Here is a tiny trained network, its code and every weight. The questions are about switching its units off for an input and a class, where a switched-off unit gives its printed mean instead of its output.

import numpy as np


def w(rows, s, z=0):
    codes = np.array(rows[::2]) - 128.0
    scale = np.full(codes.shape[1], s)
    scale[-1] = z or s
    return codes * scale


def f(y):
    return np.maximum(y, 0)


def log_softmax(a):
    a = a - a.max(-1, keepdims=True)
    return a - np.log(np.exp(a).sum(-1, keepdims=True))


def net(x, mask):
    res = np.array(x, float).reshape(1, 8) / 4 @ E
    y = f(res @ A[0][:, :-1].T + A[0][:, -1])
    res = res + np.where(mask, y, B[0][:, -1]) @ B[0][:, :-1]
    return log_softmax(res[-1] @ U[:, :-1].T + U[:, -1])


A, B = {}, {}
E = w([
[103,173,171,138,72,159,82,122,151],'x0',
[78,152,145,92,205,154,116,68,156],'x1',
[167,137,152,176,82,131,50,89,219],'x2',
[135,148,165,116,53,135,68,126,97],'x3',
[205,146,95,114,153,167,163,122,84],'x4',
[139,255,129,186,141,140,151,176,88],'x5',
[107,150,110,36,91,198,109,167,142],'x6',
[78,191,56,39,136,100,51,174,166],'x7',
],0.012)
A[0] = w([
[254,99,136,148,124,234,121,29,232,104],'neuron 1',
[87,131,107,13,13,209,105,130,162,42],'neuron 2',
[150,111,150,179,16,176,179,120,87,3],'neuron 3',
[80,192,55,70,224,98,136,121,189,122],'neuron 4',
[212,216,82,225,122,162,157,208,57,91],'neuron 5',
[157,218,97,159,116,56,166,156,57,145],'neuron 6',
[143,130,194,189,41,51,109,154,184,76],'neuron 7',
[52,234,161,187,125,148,73,65,112,91],'neuron 8',
],0.008,0.0038)
B[0] = w([
[106,134,130,77,174,168,113,58,175,243],'neuron 1',
[171,131,61,79,153,196,147,216,101,244],'neuron 2',
[66,147,104,100,183,84,106,160,189,204],'neuron 3',
[149,159,6,109,204,122,93,132,201,244],'neuron 4',
[105,18,93,172,200,89,168,140,116,238],'neuron 5',
[122,138,83,144,168,129,229,49,152,209],'neuron 6',
[123,179,39,152,100,78,63,90,170,225],'neuron 7',
[119,95,196,126,135,135,157,74,119,217],'neuron 8',
],0.011,0.012)
U = w([
[149,3,114,112,160,113,212,149,123,254],'0',
[96,129,69,89,189,130,94,142,230,161],'1',
[111,135,253,120,137,165,187,61,134,77],'2',
[151,235,106,45,108,195,114,252,149,50],'3',
[152,155,145,140,94,139,128,179,120,46],'4',
[117,160,142,167,12,67,126,158,189,85],'5',
],0.011,0.0089)

Each question gives the input, the list of numbers given to net, and the class t.
The units are the neurons (one row each of A and B). Each row of codes is followed by its name. A weight is (code - 128) times the scale printed after its matrix; where a second scale follows, it is the last column's (A, B and U).
mask holds one flag per neuron, in row order. A switched-off neuron (its flag False) gives its mean, the last column of its row in B, instead of its output. The means were averaged over made-up inputs and are rounded, as every weight is.
A unit's drop is (log p(t) with every unit on - log p(t) with that unit switched off) / (log p(t) with every unit on - log p(t) with every unit switched off).
The circuit of an input: a set's keep is (log p(t) with only the set's units on - log p(t) with every unit switched off) / (log p(t) with every unit on - log p(t) with every unit switched off). Starting from all 8 units, units are removed one at a time, each time the one whose removal leaves the highest keep (on an exact tie, the one counted first), for as long as the keep stays at least 0.8.
units of the circuit, in order: the units of the circuit, biggest drop first
unit that matters most: the unit with the biggest drop
top k neurons: the k neurons with the biggest drops, biggest first
drop of u: that unit's drop, to one decimal
input [3,-5,1,-3,5,-1,8,-7], class 1: unit that matters most : neuron 3
input [0,-8,6,1,5,4,7,5], class 0: top 2 neurons : (neuron 5; neuron 4)
input [-3,-6,-8,-6,-5,-2,6,8], class 3: units of the circuit, in order : (neuron 2; neuron 5)
input [-8,1,7,-2,8,-8,-7,-3], class 2: top 2 neurons : (neuron 4; neuron 1)
input [1,-1,0,2,-3,2,0,8], class 3: units of the circuit, in order : (neuron 5; neuron 2)
input [3,-5,-4,8,-6,0,1,-1], class 3: units of the circuit, in order : (neuron 2; neuron 5)
input [1,-6,0,2,2,1,0,0], class 0: top 2 neurons : (neuron 4; neuron 5)
input [7,5,2,4,-6,3,-4,-2], class 2: top 2 neurons : (neuron 8; neuron 4)
input [0,-7,-2,5,7,-7,-6,7], class 0: top 2 neurons : (neuron 4; neuron 7)
input [-4,-4,5,-6,2,-8,-8,-1], class 1: top 2 neurons : (neuron 1; neuron 5)
input [4,0,1,-3,2,-6,4,3], class 3: top 2 neurons : (neuron 2; neuron 5)
input [4,-1,0,-7,6,-7,-2,-2], class 2: top 2 neurons : (neuron 4; neuron 5)
input [-1,1,4,-6,2,8,-4,-6], class 0: drop of neuron 5 : 0.9
input [-3,2,0,4,-2,6,-3,-2], class 0: unit that matters most : neuron 5
input [8,2,-7,1,-7,5,-2,-8], class 2: drop of neuron 4 : 0.3
input [8,5,-3,3,-1,-7,-5,-5], class 2: drop of neuron 4 : 0.4
